Below are the code and all the weights of a small trained network. Each question names an input and a class and asks about switching units off, where a switched-off unit gives its printed mean instead of its output.

import numpy as np


def w(rows, s, z=0):
    codes = np.array(rows[::2]) - 128.0
    scale = np.full(codes.shape[1], s)
    scale[-1] = z or s
    return codes * scale


def norm(h):
    return h / np.sqrt((h * h).mean(-1, keepdims=True) + 1e-5)


def f(y):
    return y / 2 * (1 + np.tanh(0.7978845608 * (y + 0.044715 * y**3)))


def log_softmax(a):
    a = a - a.max(-1, keepdims=True)
    return a - np.log(np.exp(a).sum(-1, keepdims=True))


def net(x, mask):
    res = np.array(x, float).reshape(1, 5) / 4 @ E
    u = 0
    for l in range(2):
        y = f(norm(res) @ A[l][:, :-1].T + A[l][:, -1])
        res = res + np.where(mask[u : u + 10], y, B[l][:, -1]) @ B[l][:, :-1]
        u += 10
    return log_softmax(norm(res)[-1] @ U[:, :-1].T + U[:, -1])


A, B = {}, {}
E = w([
[128,51,153,181,74,47],'x0',
[175,66,167,145,206,208],'x1',
[228,145,214,216,160,56],'x2',
[138,128,172,77,249,51],'x3',
[10,171,217,181,125,53],'x4',
],0.0012)
A[0] = w([
[128,128,129,128,128,128,128],'0.n1',
[204,112,232,181,217,31,26],'0.n2',
[61,215,181,216,53,3,17],'0.n3',
[140,86,116,101,156,116,106],'0.n4',
[99,212,43,28,159,164,6],'0.n5',
[130,199,173,117,225,173,58],'0.n6',
[140,53,191,182,106,112,81],'0.n7',
[131,124,133,124,127,126,128],'0.n8',
[210,55,80,80,184,201,88],'0.n9',
[15,147,206,139,150,86,35],'0.n10',
],0.003,0.0015)
B[0] = w([
[128,128,128,128,128,128,128],'0.n1',
[32,121,32,154,105,165,246],'0.n2',
[82,252,245,124,19,33,253],'0.n3',
[101,149,120,160,108,71,125],'0.n4',
[91,32,175,245,132,177,169],'0.n5',
[133,202,196,94,203,188,147],'0.n6',
[139,86,161,211,161,126,132],'0.n7',
[127,130,125,135,129,125,128],'0.n8',
[124,254,141,171,55,31,218],'0.n9',
[255,150,115,131,72,126,169],'0.n10',
],0.0025,0.0012)
A[1] = w([
[157,77,93,100,160,189,91],'1.n1',
[22,100,156,61,184,82,70],'1.n2',
[253,147,84,146,96,161,3],'1.n3',
[80,112,96,98,72,183,79],'1.n4',
[73,126,162,151,85,211,67],'1.n5',
[69,108,88,101,60,197,52],'1.n6',
[170,112,170,139,165,73,156],'1.n7',
[128,66,163,244,109,121,32],'1.n8',
[123,75,94,142,39,83,54],'1.n9',
[131,186,99,42,114,141,116],'1.n10',
],0.0046,0.0023)
B[1] = w([
[102,214,189,150,69,68,186],'1.n1',
[207,63,152,83,32,204,225],'1.n2',
[219,102,146,157,12,186,159],'1.n3',
[63,176,45,158,137,150,223],'1.n4',
[165,125,23,107,193,32,181],'1.n5',
[56,181,19,137,137,151,254],'1.n6',
[53,132,29,114,95,172,233],'1.n7',
[67,7,139,217,183,130,135],'1.n8',
[136,197,173,153,250,180,213],'1.n9',
[104,14,140,254,170,136,245],'1.n10',
],0.0028,0.00081)
U = w([
[110,55,151,44,102,155,96],'0',
[98,37,145,203,166,114,131],'1',
[138,181,175,93,221,183,143],'2',
[74,193,198,138,58,49,176],'3',
[51,177,4,132,115,171,174],'4',
[167,106,65,97,159,47,4],'5',
[216,137,111,167,71,172,152],'6',
],0.012,0.0028)

Each question gives the input, the list of numbers given to net, and the class t.
The units are the neurons (one row each of A and B). Each row of codes is followed by its name. A weight is (code - 128) times the scale printed after its matrix; where a second scale follows, it is the last column's (A, B and U).
mask holds one flag per neuron, layer by layer. A switched-off neuron (its flag False) gives its mean, the last column of its row in B, instead of its output. The means were averaged over made-up inputs and are rounded, as every weight is.
A unit's drop is (log p(t) with every unit on - log p(t) with that unit switched off) / (log p(t) with every unit on - log p(t) with every unit switched off).
The circuit of an input: a set's keep is (log p(t) with only the set's units on - log p(t) with every unit switched off) / (log p(t) with every unit on - log p(t) with every unit switched off). Starting from the 12 units with the biggest drops (on a tie, the unit counted first), units are removed one at a time, each time the one whose removal leaves the highest keep (on an exact tie, the one counted first), for as long as the keep stays at least 0.8.
circuit, biggest first: the units of the circuit, biggest drop first
unit that matters most: the unit with the biggest drop
k most important neurons: the k neurons with the biggest drops, biggest first
top k neurons in layer l: the k neurons of layer l with the biggest drops, biggest first
drop when u is switched off: that unit's drop, to one decimal
input [-5,-1,-1,0,2], class 2: circuit, biggest first => (0.n6, 0.n2)
input [7,0,0,8,1], class 0: 4 most important neurons => (1.n2, 0.n9, 0.n5, 1.n10)
input [-7,2,0,2,-7], class 6: unit that matters most => 1.n3
input [-2,8,-6,0,-8], class 6: circuit, biggest first => (1.n3, 0.n9)
input [0,8,-4,8,7], class 0: 2 most important neurons => (1.n2, 1.n9)
input [0,3,-3,1,-4], class 6: 3 most important neurons => (0.n2, 0.n9, 1.n3)
input [-1,5,0,-1,3], class 2: 2 most important neurons => (0.n6, 0.n5)
input [-6,-7,4,-2,-5], class 6: 2 most important neurons => (0.n2, 1.n3)
input [-6,0,6,-3,1], class 2: 2 most important neurons => (0.n6, 0.n10)
input [-2,1,-8,6,3], class 0: 2 most important neurons => (1.n2, 0.n2)
input [-3,-7,-2,6,-3], class 0: circuit, biggest first => (1.n2, 0.n5)
input [-8,-3,-3,3,3], class 2: top 2 neurons in layer 0 => (0.n2, 0.n6)
input [-1,7,5,-7,3], class 1: drop when 1.n8 is switched off => 0.6
input [1,1,1,-4,1], class 1: unit that matters most => 1.n8
input [2,0,-1,7,1], class 0: drop when 1.n2 is switched off => 0.2
input [-6,-3,-7,5,8], class 0: drop when 0.n2 is switched off => 0.2
